Below is a small trained network, with its code and all its weights. Each question gives an input and a class and asks what happens when units are switched off, that is, made to give their printed mean instead of their output.

import numpy as np


def w(rows, s, z=0):
    codes = np.array(rows[::2]) - 128.0
    scale = np.full(codes.shape[1], s)
    scale[-1] = z or s
    return codes * scale


def norm(h):
    return h / np.sqrt((h * h).mean(-1, keepdims=True) + 1e-5)


def f(y):
    return np.maximum(y, 0)


def log_softmax(a):
    a = a - a.max(-1, keepdims=True)
    return a - np.log(np.exp(a).sum(-1, keepdims=True))


def net(x, mask):
    res = np.array(x, float).reshape(1, 5) / 4 @ E
    u = 0
    for l in range(3):
        y = f(norm(res) @ A[l][:, :-1].T + A[l][:, -1])
        res = res + np.where(mask[u : u + 6], y, B[l][:, -1]) @ B[l][:, :-1]
        u += 6
    return log_softmax(norm(res)[-1] @ U[:, :-1].T + U[:, -1])


A, B = {}, {}
E = w([
[197,123,148,140,115,2,206,206],'x0',
[70,79,81,93,135,129,149,127],'x1',
[167,86,70,133,14,140,124,178],'x2',
[132,159,66,31,73,115,160,63],'x3',
[125,121,75,128,127,193,126,154],'x4',
],0.0064)
A[0] = w([
[202,157,61,106,39,177,45,94,87],'L0N0',
[192,62,123,118,64,151,234,153,86],'L0N1',
[160,152,206,176,148,93,16,37,97],'L0N2',
[254,90,71,57,61,210,88,223,130],'L0N3',
[178,163,154,110,79,95,252,175,42],'L0N4',
[36,36,64,134,92,214,151,90,6],'L0N5',
],0.0045,0.0016)
B[0] = w([
[233,133,2,174,126,97,123,100,230],'L0N0',
[117,174,90,142,94,152,52,81,223],'L0N1',
[73,91,201,108,168,152,90,88,203],'L0N2',
[119,152,170,160,121,78,113,156,253],'L0N3',
[63,181,53,117,95,112,137,84,242],'L0N4',
[79,17,136,60,175,135,53,125,231],'L0N5',
],0.0071,0.0036)
A[1] = w([
[243,209,30,72,103,45,234,110,214],'L1N0',
[75,241,255,246,114,194,131,144,193],'L1N1',
[172,115,87,154,227,112,218,217,249],'L1N2',
[127,47,74,95,116,152,88,26,77],'L1N3',
[128,81,201,63,179,137,204,223,227],'L1N4',
[61,21,135,149,156,129,150,99,129],'L1N5',
],0.0053,0.0018)
B[1] = w([
[101,247,92,155,121,25,84,177,254],'L1N0',
[168,54,182,124,139,145,254,103,182],'L1N1',
[137,128,138,152,20,72,118,163,166],'L1N2',
[39,124,109,143,104,179,97,233,203],'L1N3',
[215,152,101,219,76,169,64,107,157],'L1N4',
[166,161,21,103,139,65,41,95,172],'L1N5',
],0.007,0.0071)
A[2] = w([
[119,157,200,112,208,148,130,93,57],'L2N0',
[91,95,133,128,94,170,95,50,52],'L2N1',
[32,92,135,114,94,152,122,177,143],'L2N2',
[94,48,102,125,89,189,114,76,4],'L2N3',
[102,40,176,195,115,142,192,182,57],'L2N4',
[136,47,254,111,139,12,159,151,173],'L2N5',
],0.006,0.0018)
B[2] = w([
[185,198,192,70,114,114,208,77,196],'L2N0',
[102,112,57,89,184,124,131,165,204],'L2N1',
[180,98,181,113,214,165,166,188,226],'L2N2',
[2,151,155,100,167,147,68,97,213],'L2N3',
[169,95,80,122,106,120,187,156,183],'L2N4',
[108,121,87,103,102,175,111,126,252],'L2N5',
],0.0088,0.0032)
U = w([
[141,178,197,93,185,142,193,1,93],'0',
[114,242,44,163,15,17,99,131,213],'1',
[210,21,161,212,79,138,208,137,5],'2',
[57,68,49,78,202,200,37,123,183],'3',
],0.0091,0.002)

Each question gives the input, the list of numbers given to net, and the class t.
The units are the neurons (one row each of A and B). Each row of codes is followed by its name. A weight is (code - 128) times the scale printed after its matrix; where a second scale follows, it is the last column's (A, B and U).
mask holds one flag per neuron, layer by layer. A switched-off neuron (its flag False) gives its mean, the last column of its row in B, instead of its output. The means were averaged over made-up inputs and are rounded, as every weight is.
A unit's drop is (log p(t) with every unit on - log p(t) with that unit switched off) / (log p(t) with every unit on - log p(t) with every unit switched off).
The circuit of an input: a set's keep is (log p(t) with only the set's units on - log p(t) with every unit switched off) / (log p(t) with every unit on - log p(t) with every unit switched off). Starting from the 12 units with the biggest drops (on a tie, the unit counted first), units are removed one at a time, each time the one whose removal leaves the highest keep (on an exact tie, the one counted first), for as long as the keep stays at least 0.8.
units of the circuit, in order: the units of the circuit, biggest drop first
k most important neurons: the k neurons with the biggest drops, biggest first
top k neurons in layer l: the k neurons of layer l with the biggest drops, biggest first
drop of u: that unit's drop, to one decimal
input [0,-1,-1,-2,1], class 2: 3 most important neurons => L0N5, L1N1, L0N4
input [-6,-5,-7,-7,-4], class 0: most important neuron => L2N0
input [-3,3,-2,-6,-8], class 0: units of the circuit, in order => L2N0, L1N1
input [3,8,-7,-2,0], class 1: units of the circuit, in order => L1N2, L0N5
input [6,2,-2,-6,-2], class 2: 2 most important neurons => L0N0, L1N0
input [7,-7,-1,-5,-8], class 2: units of the circuit, in order => L1N1, L0N0, L1N0
input [-2,2,0,6,1], class 3: 4 most important neurons => L0N5, L1N3, L2N2, L0N4
input [0,-4,2,-4,-7], class 2: 2 most important neurons => L1N1, L2N4
input [-6,-8,-2,2,1], class 0: 3 most important neurons => L2N0, L0N5, L1N1
input [-3,-6,2,0,-6], class 3: 2 most important neurons => L0N2, L1N0
input [-1,0,4,-6,7], class 2: 2 most important neurons => L0N3, L1N0
input [-1,4,-6,0,-4], class 0: 2 most important neurons => L2N0, L0N5
input [-4,-8,-6,-8,7], class 0: 2 most important neurons => L2N0, L0N2
input [6,-2,1,-7,7], class 2: units of the circuit, in order => L1N0
input [-3,-3,3,-2,-2], class 3: top 2 neurons in layer 2 => L2N3, L2N1
input [0,2,-1,-3,-2], class 0: top 2 neurons in layer 1 => L1N3, L1N0
input [5,-6,0,-8,7], class 2: top 2 neurons in layer 1 => L1N1, L1N0
input [-1,-1,-7,-2,8], class 0: drop of L2N0 => 0.1
input [-1,8,8,-4,-6], class 3: drop of L1N0 => 0.2
input [2,2,0,-4,-6], class 2: top neuron in layer 1 => L1N0
